Here is a tiny trained network, its code and every weight. The questions are about switching its units off for an input and a class, where a switched-off unit gives its printed mean instead of its output.

import numpy as np


def w(rows, s, z=0):
    codes = np.array(rows[::2]) - 128.0
    scale = np.full(codes.shape[1], s)
    scale[-1] = z or s
    return codes * scale


def f(y):
    return np.maximum(y, 0)


def log_softmax(a):
    a = a - a.max(-1, keepdims=True)
    return a - np.log(np.exp(a).sum(-1, keepdims=True))


def net(x, mask):
    res = np.array(x, float).reshape(1, 7) / 4 @ E
    y = f(res @ A[0][:, :-1].T + A[0][:, -1])
    res = res + np.where(mask, y, B[0][:, -1]) @ B[0][:, :-1]
    return log_softmax(res[-1] @ U[:, :-1].T + U[:, -1])


A, B = {}, {}
E = w([
[54,154,123,103,135],'x0',
[180,163,174,180,63],'x1',
[152,59,101,133,122],'x2',
[199,173,134,104,245],'x3',
[129,141,149,195,171],'x4',
[172,179,73,85,110],'x5',
[85,121,46,201,134],'x6',
],0.011)
A[0] = w([
[6,236,194,105,153,159],'N1',
[72,126,124,55,163,179],'N2',
[136,45,155,127,157,167],'N3',
[103,49,89,132,60,150],'N4',
[86,178,70,243,102,141],'N5',
[50,182,164,118,161,114],'N6',
[116,23,70,62,45,156],'N7',
[80,137,145,214,183,197],'N8',
[99,118,63,82,202,159],'N9',
[142,60,169,191,190,188],'N10',
[31,101,128,128,174,140],'N11',
[85,64,110,116,91,95],'N12',
[137,136,188,243,161,137],'N13',
[138,77,159,65,93,129],'N14',
[168,116,123,119,87,107],'N15',
[164,141,147,240,126,120],'N16',
[136,22,255,156,95,255],'N17',
[197,161,121,74,89,132],'N18',
[140,128,84,220,107,153],'N19',
[201,212,183,63,118,152],'N20',
[172,212,111,136,89,149],'N21',
[103,74,38,156,101,128],'N22',
[59,133,71,151,115,205],'N23',
[254,190,111,11,186,176],'N24',
],0.0099,0.0053)
B[0] = w([
[154,165,194,31,116,201],'N1',
[107,105,113,54,121,191],'N2',
[128,143,71,116,88,185],'N3',
[88,71,149,177,66,220],'N4',
[64,181,213,166,160,232],'N5',
[119,144,148,76,112,169],'N6',
[127,32,113,117,97,234],'N7',
[125,195,122,115,89,219],'N8',
[50,121,110,94,134,208],'N9',
[147,202,65,128,100,215],'N10',
[115,148,136,111,79,201],'N11',
[139,86,135,140,108,187],'N12',
[151,168,117,141,124,210],'N13',
[163,90,73,139,95,173],'N14',
[130,126,106,170,179,152],'N15',
[134,201,131,170,125,199],'N16',
[187,165,58,144,57,253],'N17',
[189,91,146,151,163,174],'N18',
[55,180,179,204,172,207],'N19',
[218,88,162,147,155,196],'N20',
[162,90,198,182,153,173],'N21',
[54,86,145,177,125,212],'N22',
[84,113,175,137,128,221],'N23',
[158,88,82,104,254,247],'N24',
],0.0087,0.012)
U = w([
[128,222,91,176,73,251],'0',
[105,124,41,64,211,89],'1',
[53,48,149,144,61,169],'2',
[91,180,198,23,79,148],'3',
[65,206,213,229,118,81],'4',
[162,109,118,138,2,89],'5',
[248,118,181,157,194,93],'6',
],0.0091,0.0031)

Each question gives the input, the list of numbers given to net, and the class t.
The units are the neurons (one row each of A and B). Each row of codes is followed by its name. A weight is (code - 128) times the scale printed after its matrix; where a second scale follows, it is the last column's (A, B and U).
mask holds one flag per neuron, in row order. A switched-off neuron (its flag False) gives its mean, the last column of its row in B, instead of its output. The means were averaged over made-up inputs and are rounded, as every weight is.
A unit's drop is (log p(t) with every unit on - log p(t) with that unit switched off) / (log p(t) with every unit on - log p(t) with every unit switched off).
The circuit of an input: a set's keep is (log p(t) with only the set's units on - log p(t) with every unit switched off) / (log p(t) with every unit on - log p(t) with every unit switched off). Starting from the 12 units with the biggest drops (on a tie, the unit counted first), units are removed one at a time, each time the one whose removal leaves the highest keep (on an exact tie, the one counted first), for as long as the keep stays at least 0.8.
circuit, biggest first: the units of the circuit, biggest drop first
top k neurons: the k neurons with the biggest drops, biggest first
drop when u is switched off: that unit's drop, to one decimal
input [-7,-6,2,-8,-2,-5,-4], class 5: circuit, biggest first	[N17]
input [6,1,5,-5,6,5,-5], class 5: circuit, biggest first	[N5; N19]
input [-1,-2,-5,-4,-8,-6,-4], class 5: circuit, biggest first	[N17; N5]
input [0,-4,-3,-2,-6,6,-6], class 6: top 2 neurons	[N20; N18]
input [-5,3,2,7,4,5,8], class 4: top 2 neurons	[N19; N5]
input [-6,-4,3,3,-3,-7,-3], class 0: top 2 neurons	[N17; N10]
input [6,3,-5,6,-6,4,3], class 6: circuit, biggest first	[N20; N21]
input [-7,5,-5,0,7,-2,-4], class 0: top 4 neurons	[N17; N16; N10; N24]
input [-2,0,-1,-6,-2,-4,6], class 4: top 3 neurons	[N5; N19; N2]
input [-7,7,4,-3,-8,-2,7], class 2: top 2 neurons	[N7; N4]
input [3,4,6,8,-7,5,6], class 6: top 2 neurons	[N21; N18]
input [5,0,-3,4,3,-4,-7], class 3: top 2 neurons	[N1; N6]
input [-7,1,-8,-4,-4,-7,-1], class 0: top 3 neurons	[N7; N20; N2]
input [-1,-4,-8,2,2,4,1], class 1: circuit, biggest first	[N24]
input [-4,-8,-4,-8,-1,-5,-8], class 5: drop when N17 is switched off	0.3
input [6,1,-1,7,1,3,-7], class 6: drop when N20 is switched off	0.3
input [7,-6,-8,-4,-3,-2,8], class 3: drop when N1 is switched off	0.6
